[[136 130 125 138 122 125 125 135 133 131 124 142]
 [126 131 129 127 128 132 124 126 127 125 124 127]
 [127 127 129 125 131 124 128 126 126 127 129 123]
 [135 124 124 136 124 123 135 136 134 135 135 138]
 [136 124 128 131 132 100 124 132 131 133 129 128]
 [124 127 129 123 130 132 131 125 126 127 131 122]
 [129 129 129 128 129 122 124 128 128 128 125 128]
 [125 127 129 124 130 128 129 125 126 127 129 123]
 [136 130 125 138 122 125 125 135 133 131 124 142]
 [124 127 129 123 130 132 131 125 126 127 131 122]
 [137 124 128 131 133 100 124 133 131 133 129 128]]
Counting starts at 1.
Which number is the entry in the top-left corner?
A: 136
The entry at row 2, column 1 is 126
The entry in row 3 and column 1: 127
The top-right entry: 142
Which number is the entry in row 1 and column 3?
A: 125
Which number is the bottom-right entry?
A: 128
The entry in row 2 and column 3 is 129
Which number is the bottom-left entry?
A: 137
The entry in row 3 and column 2: 127
Which number is the entry in row 2 and column 2?
A: 131

[126 126 132 123 139 121 122 122 139 150]
The 1st entry from the left? 126
The 1st entry from the right? 150
The 3rd entry from the left: 132

Questions about the grid below.
1) Find the bottom entry of the column that holds the smallest entry.
2) Find the first entry, reading row by row.
3) Find the 2nd entry on the diagonal from the top-right corner.
4) Find the last entry, reading row by row.
5) Find the third entry on the diagonal from the top-right corner.
6) Find the entry just left of 130.
7) Find the second smallest entry.
8) Find the second entry in reading order.
[[117 126 149 123 126 138 137 128 124 147 120 121 128 122 135]
 [114 120 130 117 118 113 125 122 117 139 121 118 129 118 122]
 [111 121 150 118 120 138 137 122 119 151 115 116 127 116 134]]
1) 111
2) 117
3) 118
4) 134
5) 127
6) 120
7) 113
8) 126

Questions about the matrix below.
1) Report the last entry, reading row by row.
2) Report the entry in the bottom-left corner.
3) Report the entry just right of the smallest entry.
4) Report the 2nd largest entry.
5) Report the 2nd entry in reading order.
6) Report the top entry of the column that holds the largest entry.
7) Report the bottom entry of the column that holds the smallest entry.
8) Report the fifth entry from the end, reading row by row.
array([[133, 142, 116, 145, 134, 114, 131],
       [128, 133, 148, 115, 126, 124, 135],
       [130, 121, 135, 131, 121, 127, 129],
       [128, 134, 126, 114, 118, 123, 129],
       [125, 128, 141, 122, 128, 118, 123],
       [130, 120, 134, 132, 131, 100, 126],
       [120, 127, 114, 129, 131, 113, 127],
       [135, 117, 138, 111, 135, 125, 129],
       [111, 129, 116, 135, 125, 128, 134],
       [138, 123, 125, 107, 130, 132, 132],
       [127, 139, 140, 137, 130, 132, 128],
       [127, 126, 145, 157, 128, 120, 125]])
1) 125
2) 127
3) 126
4) 148
5) 142
6) 145
7) 120
8) 145

Questions about the row below.
1) Read off the entry just left of 126.
2) Read off the second smallest entry.
3) Read off the entry just left of 130.
[132 126 113 104 137 139 137 103 140 135 119 112 121 130]
1) 132
2) 104
3) 121

Questions about the table below. Rows and columns are numbered from 1.
1) Which number is the entry in the top-right corner?
2) Which number is the entry at row 3, column 1?
3) Which number is the entry in row 2 and column 2?
4) Which number is the entry in row 2 and column 1?
5) Which number is the entry in the bottom-left corner?
6) Which number is the entry in row 1 and column 1?
7) Which number is the entry at row 1, column 3?
8) Which number is the entry just left of the centre entry?
[[135 130 110 125 122 123 128 135 129 127 137]
 [139 144 109 128 123 127 127 144 117 114 145]
 [122 123 137 133 128 120 134 119 140 140 122]
 [119 109 134 133 115 129 120 119 134 138 109]
 [127 127 128 131 123 127 128 126 128 130 124]
 [110 118 136 133 116 123 125 120 144 138 116]
 [119 110 126 131 115 127 119 125 137 136 116]
 [113 105 137 134 113 123 123 116 145 142 106]
 [129 117 117 123 127 140 113 132 124 134 129]
 [114 108 137 140 103 113 129 113 147 141 102]
 [130 116 121 122 131 138 117 128 127 138 127]
 [125 107 122 121 128 136 117 124 136 144 122]
 [112 109 147 133 121 125 127 113 143 140 107]]
1) 137
2) 122
3) 144
4) 139
5) 112
6) 135
7) 110
8) 115

Read these off the grid that follows.
1) Which number is the bottom-left entry?
2) Which number is the 2nd smallest entry?
3) Which number is the entry directly above the smallest entry?
4) Which number is the bottom entry of the column that holds the smallest entry?
5) Which number is the third entry from the end, reading row by row?
6) Which number is the last entry, reading row by row?
7) Which number is the first entry on the diagonal from the top-right corner?
8) Which number is the entry just left of 138?
[[129, 127, 130, 129, 131, 135, 130, 130, 129, 130, 130, 131, 130],
 [130, 128, 130, 130, 129, 146, 130, 129, 130, 130, 130, 129, 131],
 [129, 126, 129, 129, 129, 141, 130, 130, 129, 130, 130, 130, 131],
 [129, 128, 130, 130, 129, 142, 130, 129, 130, 129, 130, 130, 131],
 [129, 128, 130, 129, 130, 138, 130, 130, 130, 131, 130, 130, 131],
 [130, 128, 130, 131, 129, 152, 130, 129, 130, 130, 130, 130, 131]]
1) 130
2) 127
3) 128
4) 128
5) 130
6) 131
7) 130
8) 130
